Below are the code and all the weights of a small trained network. Each question names an input and a class and asks about switching units off, where a switched-off unit gives its printed mean instead of its output.

import numpy as np


def w(rows, s, z=0):
    codes = np.array(rows[::2]) - 128.0
    scale = np.full(codes.shape[1], s)
    scale[-1] = z or s
    return codes * scale


def f(y):
    return y / 2 * (1 + np.tanh(0.7978845608 * (y + 0.044715 * y**3)))


def log_softmax(a):
    a = a - a.max(-1, keepdims=True)
    return a - np.log(np.exp(a).sum(-1, keepdims=True))


def net(x, mask):
    res = np.array(x, float).reshape(1, 3) / 4 @ E
    y = f(res @ A[0][:, :-1].T + A[0][:, -1])
    res = res + np.where(mask, y, B[0][:, -1]) @ B[0][:, :-1]
    return log_softmax(res[-1] @ U[:, :-1].T + U[:, -1])


A, B = {}, {}
E = w([
[147,113,247,248,57,70,62,203,131,119,182],'x0',
[254,209,121,234,234,99,192,44,136,119,203],'x1',
[95,254,170,69,116,240,16,95,81,47,143],'x2',
],0.0075)
A[0] = w([
[106,182,127,104,136,202,113,132,107,143,151,253],'neuron 0',
[48,203,131,110,121,185,77,132,71,41,129,103],'neuron 1',
[23,4,147,34,59,175,39,209,111,137,27,111],'neuron 2',
[133,152,250,251,38,69,48,255,163,148,209,123],'neuron 3',
[184,186,146,138,210,156,46,45,165,94,178,116],'neuron 4',
[133,16,61,154,133,96,213,196,182,177,118,120],'neuron 5',
[94,194,162,97,128,207,19,110,116,51,131,112],'neuron 6',
[96,146,38,41,195,129,139,92,139,141,68,111],'neuron 7',
[110,154,74,49,186,159,204,61,155,142,63,127],'neuron 8',
],0.0058,0.013)
B[0] = w([
[114,109,194,102,151,168,220,179,138,164,40,254],'neuron 0',
[118,136,58,213,129,46,25,17,74,163,61,172],'neuron 1',
[236,87,61,169,252,132,185,92,61,80,202,234],'neuron 2',
[139,117,189,35,105,94,81,195,104,74,126,245],'neuron 3',
[155,108,41,137,155,21,136,94,66,152,128,178],'neuron 4',
[61,157,90,154,107,3,72,96,41,211,51,192],'neuron 5',
[90,84,97,130,114,64,61,123,85,190,93,186],'neuron 6',
[146,176,171,58,37,41,29,145,162,32,150,173],'neuron 7',
[147,196,206,16,93,73,49,214,173,46,174,185],'neuron 8',
],0.0072,0.012)
U = w([
[110,148,191,66,15,104,82,191,157,13,146,109],'0',
[27,125,85,160,86,77,101,81,101,254,35,91],'1',
[254,115,81,158,249,128,187,94,103,94,213,136],'2',
[33,116,196,106,117,221,244,191,177,196,39,255],'3',
[46,135,127,173,71,192,126,62,181,106,180,86],'4',
[58,123,104,166,95,161,119,96,176,114,222,88],'5',
],0.009,0.0084)

Each question gives the input, the list of numbers given to net, and the class t.
The units are the neurons (one row each of A and B). Each row of codes is followed by its name. A weight is (code - 128) times the scale printed after its matrix; where a second scale follows, it is the last column's (A, B and U).
mask holds one flag per neuron, in row order. A switched-off neuron (its flag False) gives its mean, the last column of its row in B, instead of its output. The means were averaged over made-up inputs and are rounded, as every weight is.
A unit's drop is (log p(t) with every unit on - log p(t) with that unit switched off) / (log p(t) with every unit on - log p(t) with every unit switched off).
The circuit of an input: a set's keep is (log p(t) with only the set's units on - log p(t) with every unit switched off) / (log p(t) with every unit on - log p(t) with every unit switched off). Starting from all 9 units, units are removed one at a time, each time the one whose removal leaves the highest keep (on an exact tie, the one counted first), for as long as the keep stays at least 0.8.
circuit, biggest first: the units of the circuit, biggest drop first
most important unit: the unit with the biggest drop
top k neurons: the k neurons with the biggest drops, biggest first
drop of u: that unit's drop, to one decimal
input [-8,-7,1], class 0: most important unit -> neuron 7
input [-4,3,3], class 0: top 2 neurons -> neuron 2; neuron 8
input [4,4,0], class 0: top 2 neurons -> neuron 2; neuron 3
input [6,0,7], class 1: top 2 neurons -> neuron 1; neuron 6
input [3,3,-2], class 3: circuit, biggest first -> neuron 2; neuron 7; neuron 1
input [-6,4,-6], class 0: circuit, biggest first -> neuron 8; neuron 2
input [4,4,1], class 0: top 2 neurons -> neuron 2; neuron 3
input [-3,0,3], class 3: circuit, biggest first -> neuron 0; neuron 2
input [-3,2,2], class 3: top 3 neurons -> neuron 2; neuron 3; neuron 0
input [-3,-3,1], class 3: top 2 neurons -> neuron 3; neuron 0
input [-1,7,-7], class 1: top 2 neurons -> neuron 5; neuron 2
input [-3,6,8], class 1: top 2 neurons -> neuron 2; neuron 6
input [-8,-8,-8], class 0: top 2 neurons -> neuron 8; neuron 7
input [-4,-6,6], class 1: circuit, biggest first -> neuron 1
input [7,6,2], class 0: top 2 neurons -> neuron 3; neuron 2
input [-1,7,8], class 1: top 2 neurons -> neuron 2; neuron 6
input [5,-6,6], class 1: drop of neuron 7 -> 0.1
input [4,-7,2], class 2: drop of neuron 2 -> 0.9
input [-7,4,0], class 0: drop of neuron 5 -> 0.0
input [8,7,-3], class 0: circuit, biggest first -> neuron 3
